Below is a small trained network, with its code and all its weights. Each question gives an input and a class and asks what happens when units are switched off, that is, made to give their printed mean instead of their output.

import numpy as np


def w(rows, s, z=0):
    codes = np.array(rows[::2]) - 128.0
    scale = np.full(codes.shape[1], s)
    scale[-1] = z or s
    return codes * scale


def norm(h):
    return h / np.sqrt((h * h).mean(-1, keepdims=True) + 1e-5)


def f(y):
    return y / 2 * (1 + np.tanh(0.7978845608 * (y + 0.044715 * y**3)))


def log_softmax(a):
    a = a - a.max(-1, keepdims=True)
    return a - np.log(np.exp(a).sum(-1, keepdims=True))


def net(x, mask):
    res = np.array(x, float).reshape(1, 3) / 4 @ E
    u = 0
    for l in range(4):
        y = f(norm(res) @ A[l][:, :-1].T + A[l][:, -1])
        res = res + np.where(mask[u : u + 10], y, B[l][:, -1]) @ B[l][:, :-1]
        u += 10
    return log_softmax(norm(res)[-1] @ U[:, :-1].T + U[:, -1])


A, B = {}, {}
E = w([
[2,101,120],'x0',
[128,20,108],'x1',
[127,109,201],'x2',
],0.0097)
A[0] = w([
[3,131,125,214],'0.n1',
[108,127,152,24],'0.n2',
[120,104,244,161],'0.n3',
[41,98,119,1],'0.n4',
[145,98,86,54],'0.n5',
[140,171,132,133],'0.n6',
[143,23,105,155],'0.n7',
[160,111,87,110],'0.n8',
[130,128,127,129],'0.n9',
[117,132,59,85],'0.n10',
],0.023,0.0064)
B[0] = w([
[106,246,136,249],'0.n1',
[115,130,173,124],'0.n2',
[124,152,232,193],'0.n3',
[83,57,92,177],'0.n4',
[189,91,109,137],'0.n5',
[114,143,88,157],'0.n6',
[130,9,95,196],'0.n7',
[212,158,108,145],'0.n8',
[130,131,128,128],'0.n9',
[168,166,148,148],'0.n10',
],0.014,0.015)
A[1] = w([
[139,136,61,110],'1.n1',
[170,161,171,2],'1.n2',
[154,161,159,30],'1.n3',
[35,139,91,78],'1.n4',
[87,18,147,73],'1.n5',
[188,229,182,10],'1.n6',
[99,92,249,3],'1.n7',
[110,52,93,153],'1.n8',
[177,85,169,33],'1.n9',
[116,106,95,85],'1.n10',
],0.016,0.0072)
B[1] = w([
[105,105,76,159],'1.n1',
[95,94,127,131],'1.n2',
[101,119,129,130],'1.n3',
[230,106,131,193],'1.n4',
[133,213,168,195],'1.n5',
[14,129,131,253],'1.n6',
[146,134,10,183],'1.n7',
[109,219,126,197],'1.n8',
[172,153,140,139],'1.n9',
[127,159,126,122],'1.n10',
],0.014,0.006)
A[2] = w([
[59,140,121,183],'2.n1',
[125,69,102,160],'2.n2',
[107,115,136,88],'2.n3',
[161,151,80,67],'2.n4',
[118,84,116,81],'2.n5',
[137,133,7,181],'2.n6',
[173,188,124,152],'2.n7',
[130,134,17,145],'2.n8',
[170,152,35,2],'2.n9',
[247,60,174,142],'2.n10',
],0.016,0.005)
B[2] = w([
[180,43,157,253],'2.n1',
[99,224,165,137],'2.n2',
[141,124,115,122],'2.n3',
[99,103,118,151],'2.n4',
[123,166,155,116],'2.n5',
[77,82,20,247],'2.n6',
[72,102,190,183],'2.n7',
[109,78,10,225],'2.n8',
[84,74,142,180],'2.n9',
[222,249,214,204],'2.n10',
],0.011,0.0078)
A[3] = w([
[50,95,142,3],'3.n1',
[157,200,61,50],'3.n2',
[35,149,253,172],'3.n3',
[147,129,149,119],'3.n4',
[133,205,55,39],'3.n5',
[99,78,123,129],'3.n6',
[162,53,104,51],'3.n7',
[85,78,94,42],'3.n8',
[187,131,91,83],'3.n9',
[91,74,154,66],'3.n10',
],0.015,0.0055)
B[3] = w([
[182,108,177,139],'3.n1',
[212,156,76,144],'3.n2',
[172,28,103,254],'3.n3',
[93,123,103,128],'3.n4',
[249,187,94,148],'3.n5',
[103,80,179,142],'3.n6',
[215,255,133,134],'3.n7',
[117,52,130,141],'3.n8',
[158,62,91,137],'3.n9',
[99,52,162,135],'3.n10',
],0.0094,0.014)
U = w([
[84,68,36,156],'0',
[125,24,177,255],'1',
[102,233,78,86],'2',
[45,176,243,77],'3',
[252,124,60,7],'4',
[219,150,216,146],'5',
],0.037,0.0047)

Each question gives the input, the list of numbers given to net, and the class t.
The units are the neurons (one row each of A and B). Each row of codes is followed by its name. A weight is (code - 128) times the scale printed after its matrix; where a second scale follows, it is the last column's (A, B and U).
mask holds one flag per neuron, layer by layer. A switched-off neuron (its flag False) gives its mean, the last column of its row in B, instead of its output. The means were averaged over made-up inputs and are rounded, as every weight is.
A unit's drop is (log p(t) with every unit on - log p(t) with that unit switched off) / (log p(t) with every unit on - log p(t) with every unit switched off).
The circuit of an input: a set's keep is (log p(t) with only the set's units on - log p(t) with every unit switched off) / (log p(t) with every unit on - log p(t) with every unit switched off). Starting from the 12 units with the biggest drops (on a tie, the unit counted first), units are removed one at a time, each time the one whose removal leaves the highest keep (on an exact tie, the one counted first), for as long as the keep stays at least 0.8.
units of the circuit, in order: the units of the circuit, biggest drop first
most important unit: the unit with the biggest drop
top k neurons: the k neurons with the biggest drops, biggest first
top k neurons in layer l: the k neurons of layer l with the biggest drops, biggest first
drop when u is switched off: that unit's drop, to one decimal
input [8,0,-7], class 2: most important unit : 0.n1
input [-4,-4,1], class 1: top 3 neurons in layer 0 : (0.n1; 0.n7; 0.n4)
input [-2,-8,-3], class 0: top 2 neurons : (0.n1; 0.n3)
input [0,-3,2], class 1: top 2 neurons : (0.n7; 0.n1)
input [-7,0,-4], class 0: top 2 neurons : (0.n3; 0.n7)
input [-8,0,-6], class 0: top 2 neurons : (0.n7; 0.n3)
input [-6,-7,6], class 1: top 2 neurons : (0.n1; 3.n3)
input [0,8,1], class 5: top 3 neurons : (1.n6; 1.n7; 0.n1)
input [-6,-2,-1], class 0: top 2 neurons : (0.n3; 0.n1)
input [0,7,-2], class 4: top 3 neurons : (0.n7; 0.n1; 1.n6)
input [-6,-1,-2], class 0: top 2 neurons : (0.n3; 0.n1)
input [1,-8,2], class 3: top 2 neurons : (0.n7; 0.n4)
input [1,-4,-1], class 2: top 2 neurons in layer 0 : (0.n3; 0.n7)
input [0,2,-1], class 4: top 2 neurons : (0.n1; 0.n3)
input [8,-2,0], class 2: units of the circuit, in order : (0.n1)
input [-3,7,1], class 5: top 3 neurons : (2.n10; 1.n7; 1.n5)
input [-1,-6,0], class 0: top 3 neurons in layer 0 : (0.n1; 0.n3; 0.n6)
input [0,-7,-6], class 0: top 3 neurons in layer 0 : (0.n1; 0.n3; 0.n6)
input [7,-1,-6], class 2: drop when 0.n1 is switched off : 1.3
input [0,-7,-3], class 0: drop when 0.n3 is switched off : 2.0
input [0,6,4], class 5: drop when 0.n5 is switched off : 0.0
input [2,-3,-3], class 2: most important unit : 0.n3
input [-2,7,-2], class 4: top 2 neurons in layer 0 : (0.n3; 0.n1)
